[128 = 0]
[120 100 125 143  95 118 115 149  78 151 128  93 162 141 134 124 118 139
 141  81 125  79 186 133 141 148 111 141 132 120 128 101 143 129 143 138
 136 145 109 128 128 149 204 143 125 141 140 168 142 107 126 140  97 180
 132 192 132 125 157 143 120 126 105 192  97 139 117   1 209 115 125 134
 159 165 144 139 131 122 125 103 163 102 110 123 130 108 180 128  96 143
 136 129  91 100 126 126 124 165 124 219 122 148 129  83 107 143 120 102
 128 118 119 116 124 178 125 109 110] : <38>
[135 148 131 143 134  67 129  97 116  96  82 143 121 125 114 173 151 124
 120 198 121 145  60 109 110 162  79 127 116 140 120 164 135 137 139 126
  93  79 129 130 114  84  85 128 172  94 134 129 124 130 121 152 156 101
 118 137 128 134 127  78 117 127 142 182 174 125 143 255 128 119 141 129
  69 134 125 131 122 130  39 117  80 105 140 141 147 147  94 164 126  93
 117 129 149 115 131  83  56 192  99 148 130 133 128 125 134 105 115 142
 127 131 143 138 177  51 118 150 127] : <38>
[ 99 134 127 125 130 216  88 219 123 113 136 161 116  54 132 155 185 122
 141 153 144 119  41 122 174 122 133 111 125 128  97 242 130 182 130 118
  90  90 128 144 129 120 113 118 164 130 158 132 151 130 134 131 111  88
 160  99 108 119 137 123   3 135 128 183  76 128 137 255 195 146 125 135
 179  71 131 138 122 101 105 124 125 158  89 120 122 102 131 148  99  86
 131 135 138  58 139 139 118  72  71 109 139 166 156 175 143 120 142  38
 129 135 150 137 135 128 126  95 125] : <38>
[127 133 128  91  96 157 129 131 130 120 127 122 126 127 128 125 106 140
 117 126 111 163 150 123 199 158 208 131 129 130 124 133 116 143 127 127
 101 179 120 136 169 171 137 143 103 135 152 100 130 138 123 171 116  74
 126 123 127  72 134 131 111 136 130 149 117 151 112   1 237 123 117 162
 133 127 111 163 111 125 222 111 133 168 106 128 114 131 158 156 177 100
 133 116 131 114 142 129 128  73 127 134 106 122 109 124 126  81 134 161
 121 132 119 125 109 192 111 124 115] : <28>
[108 128 126 186 149 128  73 177  56 129 129 141 123  76 130 106 186 126
 134 137 135  94 129 126 128  92  84 125 117 124 122 136 124 154 129 132
  81  84 129 125 134 119 158 101 183 115 129 137 149  93 139 105  93 217
 140  81 106 139 144 117  19 132 107 181  81 111 123 197 223 144 128 116
 194 116 146 117 124  89 158 109 128 138 101 121 123 112 139 129  72 127
 143 142 110  60 128 162 179  82 130 130 132 145 183 129 126 144 133   1
 125 135 136 142 120 221 136 102 125] : <38>
[137 123 139 130 161 122 117 148  84 152 130 124 146 127 112 127 145 125
 135 126 148 115 122 114  80 200  63 143 127 127 129 106 158 126 121 137
 203  87 119  86  94  96 147 141 129 126  82 156 140 125 121 137 181 240
  79 154 137 171 126 114  73 123 107 151 121 129 133 180 159 118 120 123
 139 181 128 126 126 111  44 111  64  24 145 157 133 115 134 138  60 112
 120 132 106 113 123 102 110 125 129 172 132 126 126 110 121 177 121  37
 117 128 109  97 135 145 124 128 126] : <38>
[137 121 146 118  97 123 159 133  40 125 135 144 110 166 130 149 109  91
 137 138 142 105 137 101 172 108 129 114 125 127 133 163 123 111 131 123
 149 174 152 168 131 107 177 142  96 122 126 143 138 106 137 125 133  69
  99  95 132 123 133 108 128 147 142  81 158 143 129  55 140 164 132 151
  99 123  96 135 137 132 152 132  77 211 105 125 126 130 111 154 194 124
 115 122 139 187 141 122  74 148 177 102 126 137 104 126  79 153 128 255
 129 119 125 120 161 115 111 158 122] : <28>
[134 135 116  91 123  21 139  69 194  76  95 116 129 114 115 155 140 128
 111 204 108 171 118 133 102 120 151 123 126 136 124 206 127 138 137 119
 117 113 119 111 131 119  85 126 154 107 151 115 102 188 125 171 151 110
 119 172 128 123 139  87 203 117 142 128 153 125 144 181 243  89 163 139
  70 125 132 157 119 127 148 121 152 138 140 142 142 146 120 147 151 144
 105 123 125 127 132  92  76 114 133 149 130  96 117 169 145  71 105 168
 122 121 140 124 150  67 132 138 115] : <38>
[132 115 144 172 106  91 109  93 123 112 100 113 121 106 102 143 167  98
 126 192 138  89 157 124 103 103  29 139 107 123 148 126 121 153 153 125
 118 134 143 149 142 124 184 111 167  84 143 143 154  57 131 128  97 155
  75 136 115 142 125 106  84 145 139 150 197 121 124 164 150 142 147 131
 119 160 138 132 119  90 184 104 132 147 131 113 167 150 148 163 132  74
 125 134  93 109 123 108 124 136  68 199 128 136 163 133 106 150 122 132
 137 127 148 146 165 117 123 125 142] : <38>
[128 102 129 134  89  28 156 128 121 130 123 106 134 127 120 157 105  93
 141 126 125 106 174 127 167 123 145 121 140 132 115 134 138 130 128  98
  89 175 121 154 134 124 197 153 117 131 185 128 121  93 131 128 128  80
  90 139 108 137 135 103 179 117 142 153 151 159 139  55 206 130 144 148
  96 134 128 150 146 160 164 143 139 134 112 113 125 133 140 140 184 171
  96 120 109 130 135  97  51  88 160 157 129 128  88 118 127 102 109 247
 143 120 148 126 140 125 144 124 123] : <28>
[115 126 121  76 151 165 170 130 189 159 167 106 142 181 147 103 107 132
 129  97 121 137 174 143 119 116 154 145 135 124 135 115 122 128 126 131
 125 176 123  75 124 142 116 126  75 155  81 110 120 170 115 129 145 152
 158  99 130 131  93 152 207 111 120  54  96 120 123 119  51 129 119 115
 163 138 137 136 124 132 118 131 130 110 134 143 116 114 135  75 131 152
 129 139 130 144 116 173 186 106 155 127 130 111 134  67 155 130 127  61
 123 121 104 121  76 111 142 120 127] : <38>
[135  99 130 128  96 120 174 106 142 102 160 107 133 136 116 127 140  87
 139 152 135 103 188 127 170  40 114 115 146 133 117 152 124 122 140  95
  56 160 127 129 129 138 200 149 123 126 176 165 129  87 138 130 123  72
  83 170 110 137 135 105 183 117 138 127 147 158 135  52 193 111 129 129
  95 118 123 153 147 175 178 130 127 132 119 117 119 137 155 132 157 166
 124 122 102 144 135 103  56  89 132 159 138 126 112 120 117  91 113 204
 142 119 138 128 147 136 143 129 122] : <28>
[123 100 133  84  81 158 158 116  49 168 125  95 140 100 108 129 127 128
 135  81 134 135 226 140 174 175 191 120 114 120 135  82 128  89 137 136
 187 212 125 138 135 149 207 146  81 149 119 123 127  90 124 148 136 205
  93 125 142 111 135 144 111 121 118  93 113 147 108   1 195 123 119 149
 140 170 129 147 107 141 193 127 148 122 111 116 121 123 181 119 137 124
 115 129  99 148 129 162 175 110 177 169 119 101 108  71 103 140 127 133
 126 124 128 115 120 220 139 128 120] : <28>
[ 97 105 118 129 120 140 142 195 140 158 168 111 146  94 136 109 177 113
 145 135 142  86 177 138 152  75  98 122 127 127 115  78 136 128 129 103
 127 177 116 120 142 122 176 122 127 159 136 128 137 127 134 107  91 144
 119 125 131 128 119 149 131 104 113 122  81 122 124  38 238 106 125 121
 198 113 146 114 139 149 125 129 185 120  96 127 119 126 158  91 137 136
 121 141  86 107 120 149 182 119 149 125 135 128 155  66 125 128 125  54
 132 114 129 131  88 183 153 127 123] : <28>
[130 112 150 203 107  62 130 141  36 123 129 103 126 125  99 128 123  91
 128 149 151  48 183 111 104  88  34 120 129 124 147  81 145 104 145 112
 125 107 143 136 122  91 199 135 141 109 124 176 146  56 141 106 111 189
  63 139 112 168 128 112  61 139 121 132 156 130 132  79 197 125 136 130
 134 173 133 130 139 124 137 117  77 114 151 137 140 130 151 126 120 129
 113 131  72 135 129 119 106 158 116 151 129 127 135 118 104 125 124 152
 143 130 141 125 125 138 127 144 117] : <38>
[119 125 129  60 152 135 158 192 130 141 128 142 140 115 124 133 125 127
 137 136 127 117  78 133 129 122 123 139 166 129  97 255 132 128 114 123
  86 185 106  89 133 170 130 122 124 127 132 126 107 214 130 144 152 113
 143 158 138 139 123 131 184  93 124 140  80 126 142 229 179 126 138 113
 138 124 136 136 126 127  40 141 132 115 107 153 106  94 126  94 131 174
 120 134 124 127 129 106 101 126 161 128 147 124 129  88 149  77 123  71
 120 131 132 114 122 122 143 129 106] : <38>
[138 114 159 201 115  77 130 112  21 131 130 122 130 165 104 133 125 128
 144 131 130  63 185 109 108  88 123 117 121 124 141  67 148 110 141 110
 149  94 145 152 126  93 196 123 156 106 136 168 149  58 142 115 123 189
 126 138 109 128 128 127  87 126 120 122 162 127 134  44 138 124 135 124
 137 176 137 137 148 135 170 120  94 118 149 141 144 130 143 123 126 127
 109 131  83 123 124 127  99 134 103 138 132 125 154 121  98 161 123 158
 144 126 141 130 147 119 123 131 113] : <38>
[135 113 133 144 144 101 119 173  78 127  86 129 141 118 126 126 163 128
 139 146 153 111 124 108 100 207 130 126 154 121 142  84 122 108 118 123
 193  61 120  89 103  82 133 139 124 118  80 126 140 128 119 134 208 233
  84 165 133 184 140 120  95 121 108 161 117 128 132 195 164 129 129 121
 143 175 146 127 126 110  60 130  79  69 125 161 127 127 147 133  68 103
 122 138 105 113 124 110 112 255 109 177 130 142 114 109 120 125 113  35
 118 140 107 105 132 117 130 153 121] : <38>
[128 147 137  87 128 206 123 163 108 114 165 155  95  96 154 138 162 116
 119 136 128 126 100 116 158  76 134 110  99 127 132 216 109 142 140 113
  96 120 130 171 145 102 116 119 151 111 165 126 139 118 129 133  95  36
 152  73 130  95 131 136  92 162 144  71 130 123 125 163  68 173 125 130
 122  74 101 135 132 119 149 135 126 141 123 119 127 157  94 127 177  83
 145 122 126 141 136 141 135  62 135  96 126 142 123 174 130 124 147 218
 141 132 148 147 141 158 107 129 153] : <28>
[127 133 125 100 152  97 135 226 227 127 151 152 113 189 131 153 162 112
 135 183 126 125  89  99 105  81  37 100 150 132 120 210 125 124 119 131
 103 136 134 120  95 116  86 129 150 125 137 152 124 170 127  98 187  76
 146 116 112 178 102  96 150 122 139  97 151 123 153 255  41 147 132 119
 117 127 128 113 159 162  44 150  90  96 117 168 117 126  70 106 169 156
 118 130 145 130 128  98  56 182 137  65 129 170 136 167 127 125 124 124
 129 126 137 117 161 107 135 140 122] : <38>
